Here is a tiny trained network, its code and every weight. The questions are about switching its units off for an input and a class, where a switched-off unit gives its printed mean instead of its output.

import numpy as np


def w(rows, s, z=0):
    codes = np.array(rows[::2]) - 128.0
    scale = np.full(codes.shape[1], s)
    scale[-1] = z or s
    return codes * scale


def norm(h):
    return h / np.sqrt((h * h).mean(-1, keepdims=True) + 1e-5)


def f(y):
    return y / 2 * (1 + np.tanh(0.7978845608 * (y + 0.044715 * y**3)))


def log_softmax(a):
    a = a - a.max(-1, keepdims=True)
    return a - np.log(np.exp(a).sum(-1, keepdims=True))


def net(x, mask):
    res = np.array(x, float).reshape(1, 5) / 4 @ E
    u = 0
    for l in range(3):
        y = f(norm(res) @ A[l][:, :-1].T + A[l][:, -1])
        res = res + np.where(mask[u : u + 4], y, B[l][:, -1]) @ B[l][:, :-1]
        u += 4
    return log_softmax(norm(res)[-1] @ U[:, :-1].T + U[:, -1])


A, B = {}, {}
E = w([
[216,175,16,24,35],'x0',
[165,98,185,6,161],'x1',
[111,183,184,92,68],'x2',
[43,87,235,100,3],'x3',
[254,105,96,217,25],'x4',
],0.00097)
A[0] = w([
[103,144,192,208,80,250],'L0N0',
[71,130,142,40,225,193],'L0N1',
[252,168,33,124,173,103],'L0N2',
[60,132,203,146,67,178],'L0N3',
],0.003,0.0022)
B[0] = w([
[71,34,218,77,239,253],'L0N0',
[87,56,213,250,157,220],'L0N1',
[125,144,247,77,118,204],'L0N2',
[95,42,185,125,178,210],'L0N3',
],0.0026,0.0017)
A[1] = w([
[207,116,151,129,201,208],'L1N0',
[181,41,129,206,107,179],'L1N1',
[214,172,3,219,181,142],'L1N2',
[194,166,66,164,109,7],'L1N3',
],0.0027,0.0012)
B[1] = w([
[31,56,137,159,67,248],'L1N0',
[92,94,101,200,153,212],'L1N1',
[49,53,240,5,173,154],'L1N2',
[163,124,169,49,66,72],'L1N3',
],0.0026,0.0011)
A[2] = w([
[131,86,254,115,144,220],'L2N0',
[158,151,101,123,69,91],'L2N1',
[131,112,103,92,180,254],'L2N2',
[161,159,87,95,81,95],'L2N3',
],0.0047,0.00094)
B[2] = w([
[45,32,254,21,101,253],'L2N0',
[164,175,163,107,249,123],'L2N1',
[43,29,250,176,58,153],'L2N2',
[218,178,156,147,202,131],'L2N3',
],0.0022,0.004)
U = w([
[76,206,58,191,187,27],'0',
[53,41,231,101,131,235],'1',
[254,215,95,67,106,161],'2',
[136,113,40,232,86,3],'3',
],0.0087,0.0042)

Each question gives the input, the list of numbers given to net, and the class t.
The units are the neurons (one row each of A and B). Each row of codes is followed by its name. A weight is (code - 128) times the scale printed after its matrix; where a second scale follows, it is the last column's (A, B and U).
mask holds one flag per neuron, layer by layer. A switched-off neuron (its flag False) gives its mean, the last column of its row in B, instead of its output. The means were averaged over made-up inputs and are rounded, as every weight is.
A unit's drop is (log p(t) with every unit on - log p(t) with that unit switched off) / (log p(t) with every unit on - log p(t) with every unit switched off).
The circuit of an input: a set's keep is (log p(t) with only the set's units on - log p(t) with every unit switched off) / (log p(t) with every unit on - log p(t) with every unit switched off). Starting from all 12 units, units are removed one at a time, each time the one whose removal leaves the highest keep (on an exact tie, the one counted first), for as long as the keep stays at least 0.8.
units of the circuit, in order: the units of the circuit, biggest drop first
k most important neurons: the k neurons with the biggest drops, biggest first
drop when u is switched off: that unit's drop, to one decimal
input [7,5,-3,5,0], class 2: 2 most important neurons : L0N0, L2N0
input [8,7,7,3,-3], class 2: 3 most important neurons : L0N0, L1N2, L2N0
input [6,-8,3,6,1], class 2: 2 most important neurons : L0N1, L2N0
input [2,2,3,-3,5], class 2: units of the circuit, in order : L0N1, L2N0
input [-1,-4,-8,4,5], class 3: 2 most important neurons : L2N0, L1N1
input [7,8,-4,-3,-2], class 2: 3 most important neurons : L0N0, L0N3, L2N0
input [7,5,5,-4,-4], class 2: units of the circuit, in order : L0N0, L2N0
input [0,-8,6,-8,6], class 1: most important neuron : L1N2
input [5,0,6,-5,-3], class 2: 2 most important neurons : L0N0, L2N0
input [4,-7,-8,-3,4], class 1: 2 most important neurons : L1N2, L0N2
input [4,-6,4,1,6], class 2: drop when L0N1 is switched off : 0.3
